Here is a tiny trained network, its code and every weight. The questions are about switching its units off for an input and a class, where a switched-off unit gives its printed mean instead of its output.

import numpy as np


def w(rows, s, z=0):
    codes = np.array(rows[::2]) - 128.0
    scale = np.full(codes.shape[1], s)
    scale[-1] = z or s
    return codes * scale


def norm(h):
    return h / np.sqrt((h * h).mean(-1, keepdims=True) + 1e-5)


def f(y):
    return np.maximum(y, 0)


def log_softmax(a):
    a = a - a.max(-1, keepdims=True)
    return a - np.log(np.exp(a).sum(-1, keepdims=True))


def net(x, mask):
    res = np.array(x, float).reshape(1, 8) / 4 @ E
    u = 0
    for l in range(2):
        y = f(norm(res) @ A[l][:, :-1].T + A[l][:, -1])
        res = res + np.where(mask[u : u + 7], y, B[l][:, -1]) @ B[l][:, :-1]
        u += 7
    return log_softmax(norm(res)[-1] @ U[:, :-1].T + U[:, -1])


A, B = {}, {}
E = w([
[81,106,120,196,136,98,142,137,254,165,65,213],'x0',
[74,76,81,153,78,107,181,69,114,206,125,169],'x1',
[125,128,254,21,89,106,105,106,95,80,112,109],'x2',
[193,75,122,151,81,114,137,150,155,155,246,156],'x3',
[152,107,112,112,10,160,140,111,144,77,124,196],'x4',
[136,95,95,179,112,222,85,188,92,126,61,139],'x5',
[79,139,189,179,87,243,56,170,111,159,121,34],'x6',
[237,191,41,60,154,216,117,232,154,108,101,72],'x7',
],0.0083)
A[0] = w([
[111,133,178,64,216,41,151,106,112,147,138,116,63],'L0N0',
[87,130,215,137,152,186,97,166,112,156,65,91,28],'L0N1',
[117,133,156,74,135,191,112,152,98,69,2,131,69],'L0N2',
[166,124,229,169,177,116,97,173,155,99,192,117,121],'L0N3',
[124,138,96,140,190,133,134,151,146,147,84,123,32],'L0N4',
[81,117,119,133,142,133,142,88,46,152,131,112,43],'L0N5',
[89,140,171,99,152,99,119,106,132,123,111,115,2],'L0N6',
],0.02,0.0049)
B[0] = w([
[144,136,106,130,79,58,43,121,123,48,136,90,242],'L0N0',
[111,121,160,94,181,198,206,101,146,238,90,165,242],'L0N1',
[109,160,120,141,80,97,46,136,113,7,144,71,246],'L0N2',
[92,160,84,129,115,152,129,98,68,97,181,62,229],'L0N3',
[154,96,94,145,138,179,138,97,130,183,84,190,194],'L0N4',
[95,156,108,112,130,182,145,123,129,160,162,72,187],'L0N5',
[134,140,139,133,115,70,116,151,138,120,176,87,173],'L0N6',
],0.015,0.013)
A[1] = w([
[227,152,32,74,191,181,142,185,108,98,119,125,127],'L1N0',
[71,141,90,199,207,126,170,153,162,138,106,155,82],'L1N1',
[147,139,165,120,148,187,100,178,85,86,50,116,5],'L1N2',
[124,124,136,90,180,43,141,106,128,166,135,108,86],'L1N3',
[118,64,143,197,86,89,121,122,103,120,176,180,108],'L1N4',
[86,86,116,180,125,127,108,84,4,164,150,99,84],'L1N5',
[109,158,34,186,183,113,106,137,177,121,102,114,134],'L1N6',
],0.022,0.0029)
B[1] = w([
[210,103,130,92,186,16,116,232,142,91,150,126,235],'L1N0',
[90,149,213,95,72,171,152,108,107,123,153,102,196],'L1N1',
[84,138,132,169,59,75,118,8,119,152,161,132,189],'L1N2',
[156,133,106,193,57,192,78,169,134,58,111,154,151],'L1N3',
[97,116,107,183,152,130,80,86,155,159,34,163,191],'L1N4',
[120,167,176,69,148,194,193,144,105,123,142,107,252],'L1N5',
[92,108,133,154,153,168,162,104,130,193,115,151,225],'L1N6',
],0.013,0.016)
U = w([
[64,134,154,123,131,249,209,75,117,232,112,147,254],'0',
[225,94,104,71,206,112,197,238,129,167,166,152,117],'1',
[152,85,71,182,98,61,72,115,184,123,63,208,24],'2',
[129,197,113,77,74,115,84,113,82,28,195,32,108],'3',
],0.011,0.0027)

Each question gives the input, the list of numbers given to net, and the class t.
The units are the neurons (one row each of A and B). Each row of codes is followed by its name. A weight is (code - 128) times the scale printed after its matrix; where a second scale follows, it is the last column's (A, B and U).
mask holds one flag per neuron, layer by layer. A switched-off neuron (its flag False) gives its mean, the last column of its row in B, instead of its output. The means were averaged over made-up inputs and are rounded, as every weight is.
A unit's drop is (log p(t) with every unit on - log p(t) with that unit switched off) / (log p(t) with every unit on - log p(t) with every unit switched off).
The circuit of an input: a set's keep is (log p(t) with only the set's units on - log p(t) with every unit switched off) / (log p(t) with every unit on - log p(t) with every unit switched off). Starting from the 12 units with the biggest drops (on a tie, the unit counted first), units are removed one at a time, each time the one whose removal leaves the highest keep (on an exact tie, the one counted first), for as long as the keep stays at least 0.8.
units of the circuit, in order: the units of the circuit, biggest drop first
k most important neurons: the k neurons with the biggest drops, biggest first
top k neurons in layer l: the k neurons of layer l with the biggest drops, biggest first
drop when u is switched off: that unit's drop, to one decimal
input [8,-6,1,8,2,-5,-7,3], class 1: 3 most important neurons : [L0N2; L1N2; L0N3]
input [-1,3,-4,6,-5,0,-3,0], class 0: units of the circuit, in order : [L1N6]
input [-4,-5,-7,-4,-3,1,-6,0], class 1: 2 most important neurons : [L1N0; L0N2]
input [2,4,5,3,-5,1,-5,-5], class 2: 4 most important neurons : [L0N3; L1N4; L0N2; L1N1]
input [8,-5,2,-4,-5,4,0,5], class 0: top 2 neurons in layer 0 : [L0N1; L0N4]
input [1,1,4,3,6,7,7,-3], class 0: 2 most important neurons : [L0N1; L0N0]
input [2,2,-3,1,3,1,-8,-3], class 2: 2 most important neurons : [L0N1; L0N3]
input [8,-1,-5,8,7,-2,-3,4], class 2: top 2 neurons in layer 0 : [L0N1; L0N5]
input [6,2,-2,-5,-4,-1,-5,-2], class 2: top 3 neurons in layer 0 : [L0N0; L0N1; L0N3]
input [-4,-4,-7,4,6,7,0,-5], class 0: top 3 neurons in layer 1 : [L1N5; L1N4; L1N0]
input [-1,3,1,1,8,5,1,-2], class 2: top 3 neurons in layer 0 : [L0N3; L0N1; L0N5]
input [-6,5,5,8,-1,2,4,-3], class 0: 4 most important neurons : [L0N2; L0N0; L1N0; L1N5]
input [-2,0,8,6,4,2,7,1], class 0: top 2 neurons in layer 1 : [L1N0; L1N5]
input [-6,-7,-3,8,2,0,-3,4], class 1: 3 most important neurons : [L1N0; L0N2; L0N0]
input [1,-3,-3,-6,-3,-5,7,-3], class 0: units of the circuit, in order : [L0N1]
input [4,4,6,7,-8,6,-7,-5], class 2: 2 most important neurons : [L1N4; L0N2]
input [2,0,-8,2,4,-8,-4,3], class 1: 3 most important neurons : [L1N0; L0N0; L0N2]
input [-3,-5,-8,-2,-7,1,-3,-4], class 1: top 2 neurons in layer 0 : [L0N4; L0N2]
input [4,-8,-7,2,3,8,-5,-5], class 0: top 2 neurons in layer 1 : [L1N1; L1N6]
input [4,2,-4,7,3,6,0,7], class 1: units of the circuit, in order : [L1N0]
input [5,8,2,6,4,0,-5,-4], class 2: 2 most important neurons : [L0N1; L0N3]
input [2,-4,0,-5,3,-3,8,3], class 0: 3 most important neurons : [L0N1; L0N0; L1N0]
input [-8,-7,6,5,-6,5,7,-5], class 0: drop when L0N1 is switched off : 0.7
input [-7,8,-4,-1,3,-2,1,6], class 1: drop when L1N4 is switched off : 0.0
input [-5,-8,-3,1,-7,3,8,-6], class 0: drop when L0N1 is switched off : 0.2
input [6,6,7,2,5,-6,0,-8], class 2: drop when L1N4 is switched off : 0.1
input [8,1,-1,-3,3,1,1,8], class 2: top neuron in layer 0 : [L0N2]
